Here is a tiny trained network, its code and every weight. The questions are about switching its units off for an input and a class, where a switched-off unit gives its printed mean instead of its output.

import numpy as np


def w(rows, s, z=0):
    codes = np.array(rows[::2]) - 128.0
    scale = np.full(codes.shape[1], s)
    scale[-1] = z or s
    return codes * scale


def norm(h):
    return h / np.sqrt((h * h).mean(-1, keepdims=True) + 1e-5)


def f(y):
    return np.maximum(y, 0)


def log_softmax(a):
    a = a - a.max(-1, keepdims=True)
    return a - np.log(np.exp(a).sum(-1, keepdims=True))


def net(x, mask):
    res = np.array(x, float).reshape(1, 2) / 4 @ E
    u = 0
    for l in range(2):
        y = f(norm(res) @ A[l][:, :-1].T + A[l][:, -1])
        res = res + np.where(mask[u : u + 14], y, B[l][:, -1]) @ B[l][:, :-1]
        u += 14
    return log_softmax(norm(res)[-1] @ U[:, :-1].T + U[:, -1])


A, B = {}, {}
E = w([
[112,138,123,82,143,119,132,234,126,133,119,132],'x0',
[235,128,131,246,85,113,142,153,115,248,124,115],'x1',
],0.015)
A[0] = w([
[91,138,122,100,126,132,135,62,126,69,130,129,125],'0.n0',
[91,122,121,89,117,131,106,92,113,86,134,122,55],'0.n1',
[130,124,139,86,123,132,133,106,137,116,125,124,144],'0.n2',
[119,137,109,139,129,139,141,219,134,112,125,138,82],'0.n3',
[160,139,117,187,113,151,124,161,124,170,148,122,73],'0.n4',
[168,130,111,167,132,123,142,19,134,155,129,150,147],'0.n5',
[119,130,132,123,130,128,123,73,119,118,127,126,3],'0.n6',
[132,126,149,169,110,137,123,61,121,143,128,96,79],'0.n7',
[158,130,126,154,119,130,133,255,127,164,132,122,25],'0.n8',
[135,108,135,153,139,132,131,128,113,159,117,127,62],'0.n9',
[139,134,131,143,110,141,104,161,121,122,125,128,24],'0.n10',
[101,129,133,115,129,131,142,106,140,95,127,115,30],'0.n11',
[185,130,130,192,123,112,134,139,131,201,115,128,56],'0.n12',
[122,126,139,99,125,122,130,229,121,139,130,122,96],'0.n13',
],0.024,0.004)
B[0] = w([
[93,8,117,163,221,132,99,67,225,178,185,133,201],'0.n0',
[150,187,178,107,141,111,193,105,119,92,132,141,185],'0.n1',
[177,124,57,110,145,79,149,101,72,101,123,175,157],'0.n2',
[175,126,140,134,76,137,97,159,124,110,117,86,183],'0.n3',
[178,136,172,91,126,116,187,142,125,91,157,131,215],'0.n4',
[109,145,110,142,75,156,53,118,58,70,112,73,219],'0.n5',
[142,142,61,74,126,98,150,248,145,192,113,155,156],'0.n6',
[135,169,143,139,60,162,76,97,109,154,163,115,188],'0.n7',
[1,180,106,133,216,105,145,89,80,175,79,196,231],'0.n8',
[141,119,145,121,144,119,136,135,136,109,154,139,163],'0.n9',
[187,62,65,125,136,99,119,138,181,177,150,124,145],'0.n10',
[136,170,208,125,126,130,163,123,134,104,119,147,161],'0.n11',
[205,101,166,112,130,121,199,150,163,66,172,135,252],'0.n12',
[180,120,120,130,67,134,66,157,132,142,158,88,200],'0.n13',
],0.033,0.031)
A[1] = w([
[95,123,69,91,76,191,195,182,155,39,85,114,4],'1.n0',
[218,90,113,195,102,111,143,127,177,213,121,111,80],'1.n1',
[117,114,150,123,94,140,181,176,109,110,71,123,47],'1.n2',
[107,141,98,164,103,134,118,188,117,182,62,111,22],'1.n3',
[162,110,100,128,101,132,144,171,180,175,108,117,110],'1.n4',
[165,42,54,162,151,77,129,109,69,77,37,113,88],'1.n5',
[53,105,115,174,85,164,70,108,120,154,46,91,3],'1.n6',
[100,137,85,95,137,150,169,159,128,91,141,146,71],'1.n7',
[128,97,135,195,137,124,134,151,118,174,124,113,129],'1.n8',
[158,95,156,158,139,115,255,233,160,182,73,144,81],'1.n9',
[112,107,132,121,109,141,148,133,130,131,112,118,43],'1.n10',
[90,106,136,147,232,108,247,94,174,151,117,194,89],'1.n11',
[87,137,66,167,95,153,104,191,106,206,87,110,32],'1.n12',
[127,88,129,173,128,146,159,159,134,154,119,104,41],'1.n13',
],0.028,0.0025)
B[1] = w([
[93,83,230,205,96,136,163,148,114,210,62,97,145],'1.n0',
[131,103,103,100,172,106,121,194,154,119,139,133,147],'1.n1',
[114,120,113,147,118,143,127,100,115,158,124,117,142],'1.n2',
[100,164,186,85,68,113,102,119,82,104,62,132,144],'1.n3',
[114,88,152,139,180,99,146,155,134,136,145,154,132],'1.n4',
[118,91,109,115,130,205,162,188,127,141,50,56,129],'1.n5',
[128,87,74,156,178,124,159,163,172,178,173,141,150],'1.n6',
[210,163,56,138,86,115,72,152,132,161,89,70,147],'1.n7',
[162,127,128,92,73,105,99,115,132,104,100,137,131],'1.n8',
[176,177,51,167,143,100,125,250,39,180,224,128,180],'1.n9',
[126,133,122,157,136,146,129,150,143,146,122,136,128],'1.n10',
[69,127,93,125,123,135,202,38,187,108,3,187,252],'1.n11',
[39,146,192,102,156,124,90,66,110,177,97,153,153],'1.n12',
[112,56,148,121,158,120,155,166,131,166,142,152,128],'1.n13',
],0.039,0.042)
U = w([
[109,55,128,144,123,230,159,194,142,147,24,46,20],'0',
[93,44,81,109,169,141,177,26,249,84,50,192,158],'1',
[78,59,16,175,92,205,8,76,138,164,217,104,121],'2',
[129,152,131,161,145,174,113,139,159,98,87,88,2],'3',
[157,181,48,158,119,95,236,175,53,136,100,209,144],'4',
[62,145,165,87,112,91,38,180,53,188,74,159,162],'5',
[209,117,181,179,18,187,150,143,52,48,202,82,155],'6',
[199,39,138,72,161,82,69,213,190,78,160,129,131],'7',
],0.013,0.0068)

Each question gives the input, the list of numbers given to net, and the class t.
The units are the neurons (one row each of A and B). Each row of codes is followed by its name. A weight is (code - 128) times the scale printed after its matrix; where a second scale follows, it is the last column's (A, B and U).
mask holds one flag per neuron, layer by layer. A switched-off neuron (its flag False) gives its mean, the last column of its row in B, instead of its output. The means were averaged over made-up inputs and are rounded, as every weight is.
A unit's drop is (log p(t) with every unit on - log p(t) with that unit switched off) / (log p(t) with every unit on - log p(t) with every unit switched off).
most important unit: the unit with the biggest drop
k most important neurons: the k neurons with the biggest drops, biggest first
top k neurons in layer l: the k neurons of layer l with the biggest drops, biggest first
drop of u: that unit's drop, to one decimal
input [1,-1], class 7: most important neuron => (0.n8)
input [4,-4], class 7: 4 most important neurons => (0.n8; 0.n13; 1.n11; 0.n5)
input [6,-3], class 7: 2 most important neurons => (0.n8; 1.n11)
input [7,-5], class 7: top 2 neurons in layer 0 => (0.n8; 0.n5)
input [3,1], class 5: 4 most important neurons => (0.n8; 0.n13; 0.n0; 0.n3)
input [1,1], class 4: 2 most important neurons => (1.n9; 0.n8)
input [6,-4], class 7: 3 most important neurons => (1.n11; 0.n5; 0.n8)
input [7,2], class 5: top 3 neurons in layer 0 => (0.n8; 0.n13; 0.n3)
input [6,-6], class 7: 2 most important neurons => (0.n8; 0.n13)
input [-5,-2], class 2: top 4 neurons in layer 0 => (0.n5; 0.n7; 0.n8; 0.n0)
input [8,-7], class 7: 3 most important neurons => (0.n8; 1.n11; 0.n13)
input [2,-1], class 7: 4 most important neurons => (0.n8; 1.n11; 0.n5; 0.n13)
input [8,-5], class 7: 3 most important neurons => (1.n11; 0.n5; 0.n8)
input [-5,-1], class 2: most important unit => 1.n11
input [-1,3], class 6: drop of 1.n11 => 0.1
input [7,-1], class 5: drop of 1.n0 => 0.0
input [-2,7], class 6: drop of 0.n5 => 0.1
